Here is a tiny trained network, its code and every weight. The questions are about switching its units off for an input and a class, where a switched-off unit gives its printed mean instead of its output.

import numpy as np


def w(rows, s, z=0):
    codes = np.array(rows[::2]) - 128.0
    scale = np.full(codes.shape[1], s)
    scale[-1] = z or s
    return codes * scale


def norm(h):
    return h / np.sqrt((h * h).mean(-1, keepdims=True) + 1e-5)


def f(y):
    return y / 2 * (1 + np.tanh(0.7978845608 * (y + 0.044715 * y**3)))


def log_softmax(a):
    a = a - a.max(-1, keepdims=True)
    return a - np.log(np.exp(a).sum(-1, keepdims=True))


def net(x, mask):
    res = np.array(x, float).reshape(1, 8) / 4 @ E
    u = 0
    for l in range(2):
        y = f(norm(res) @ A[l][:, :-1].T + A[l][:, -1])
        res = res + np.where(mask[u : u + 6], y, B[l][:, -1]) @ B[l][:, :-1]
        u += 6
    return log_softmax(norm(res)[-1] @ U[:, :-1].T + U[:, -1])


A, B = {}, {}
E = w([
[125,125,129,128],'x0',
[125,127,127,126],'x1',
[132,131,128,132],'x2',
[132,157,113,42],'x3',
[234,145,131,134],'x4',
[142,81,2,140],'x5',
[123,127,125,132],'x6',
[148,39,155,99],'x7',
],0.0056)
A[0] = w([
[105,112,119,140,21],'L0N0',
[118,99,89,138,101],'L0N1',
[123,146,205,122,173],'L0N2',
[139,112,56,126,66],'L0N3',
[130,124,126,122,3],'L0N4',
[129,85,149,255,125],'L0N5',
],0.009,0.0053)
B[0] = w([
[100,169,139,138,81],'L0N0',
[105,116,152,169,139],'L0N1',
[149,95,93,157,252],'L0N2',
[140,101,130,185,154],'L0N3',
[92,199,152,177,72],'L0N4',
[130,166,108,9,240],'L0N5',
],0.011,0.003)
A[1] = w([
[102,101,131,166,140],'L1N0',
[6,89,129,121,196],'L1N1',
[170,103,112,172,127],'L1N2',
[126,160,254,122,181],'L1N3',
[205,115,91,113,254],'L1N4',
[112,252,87,184,121],'L1N5',
],0.0088,0.0032)
B[1] = w([
[119,133,174,137,128],'L1N0',
[185,183,157,149,199],'L1N1',
[110,134,170,149,147],'L1N2',
[89,115,8,177,166],'L1N3',
[70,170,154,146,254],'L1N4',
[154,16,197,93,165],'L1N5',
],0.012,0.0061)
U = w([
[107,133,127,127,254],'0',
[94,89,2,228,105],'1',
[158,2,208,77,78],'2',
[108,156,152,123,177],'3',
[107,151,143,119,166],'4',
[120,177,51,33,46],'5',
[154,228,185,175,26],'6',
],0.0097,0.0075)

Each question gives the input, the list of numbers given to net, and the class t.
The units are the neurons (one row each of A and B). Each row of codes is followed by its name. A weight is (code - 128) times the scale printed after its matrix; where a second scale follows, it is the last column's (A, B and U).
mask holds one flag per neuron, layer by layer. A switched-off neuron (its flag False) gives its mean, the last column of its row in B, instead of its output. The means were averaged over made-up inputs and are rounded, as every weight is.
A unit's drop is (log p(t) with every unit on - log p(t) with that unit switched off) / (log p(t) with every unit on - log p(t) with every unit switched off).
The circuit of an input: a set's keep is (log p(t) with only the set's units on - log p(t) with every unit switched off) / (log p(t) with every unit on - log p(t) with every unit switched off). Starting from all 12 units, units are removed one at a time, each time the one whose removal leaves the highest keep (on an exact tie, the one counted first), for as long as the keep stays at least 0.8.
units of the circuit, in order: the units of the circuit, biggest drop first
most important unit: the unit with the biggest drop
top k neurons in layer l: the k neurons of layer l with the biggest drops, biggest first
drop when u is switched off: that unit's drop, to one decimal
input [3,4,1,-7,6,-7,-1,-1], class 1: most important unit -> L1N3
input [-7,-4,-2,4,-6,0,-4,-1], class 6: units of the circuit, in order -> [L1N1, L0N5]
input [-8,3,1,4,-7,6,-2,-5], class 6: top 2 neurons in layer 1 -> [L1N1, L1N3]
input [-7,-8,-6,7,-7,-4,-6,-8], class 2: top 2 neurons in layer 1 -> [L1N5, L1N4]
input [0,0,-5,1,6,5,-1,-6], class 2: top 3 neurons in layer 1 -> [L1N5, L1N3, L1N1]
input [6,-4,-7,7,8,3,3,5], class 6: units of the circuit, in order -> [L1N4, L0N5]
input [2,-8,1,5,5,-8,-7,-3], class 1: units of the circuit, in order -> [L1N3, L0N5]
input [7,-2,-7,-8,6,-5,-4,-5], class 5: top 3 neurons in layer 0 -> [L0N5, L0N3, L0N1]
input [2,5,-1,0,7,3,6,-1], class 6: top 2 neurons in layer 1 -> [L1N3, L1N5]
input [2,-3,3,5,7,8,7,6], class 1: top 2 neurons in layer 1 -> [L1N5, L1N1]
input [-4,5,-4,-8,-6,6,-5,2], class 5: top 2 neurons in layer 0 -> [L0N5, L0N2]
input [6,1,-4,-5,-8,3,7,4], class 6: top 2 neurons in layer 1 -> [L1N1, L1N5]
input [-1,2,-5,2,0,7,5,-8], class 2: top 2 neurons in layer 1 -> [L1N5, L1N3]
input [5,-2,2,-8,-3,-1,1,-1], class 5: units of the circuit, in order -> [L0N5]
input [4,8,2,-8,6,-8,-1,-6], class 1: top 3 neurons in layer 1 -> [L1N3, L1N1, L1N5]
input [6,-7,-5,1,4,-8,7,6], class 1: top 2 neurons in layer 1 -> [L1N3, L1N5]
input [-6,6,-1,-8,6,5,2,-2], class 5: top 2 neurons in layer 0 -> [L0N5, L0N2]
input [2,-3,0,3,-3,3,4,-7], class 2: drop when L1N5 is switched off -> 1.0
input [-4,2,-4,-6,-7,-3,-4,2], class 6: drop when L1N5 is switched off -> 0.2
input [7,-3,0,-1,3,-8,3,2], class 1: drop when L1N3 is switched off -> 0.6
input [0,-1,-6,3,1,-8,1,7], class 1: drop when L1N3 is switched off -> 0.8
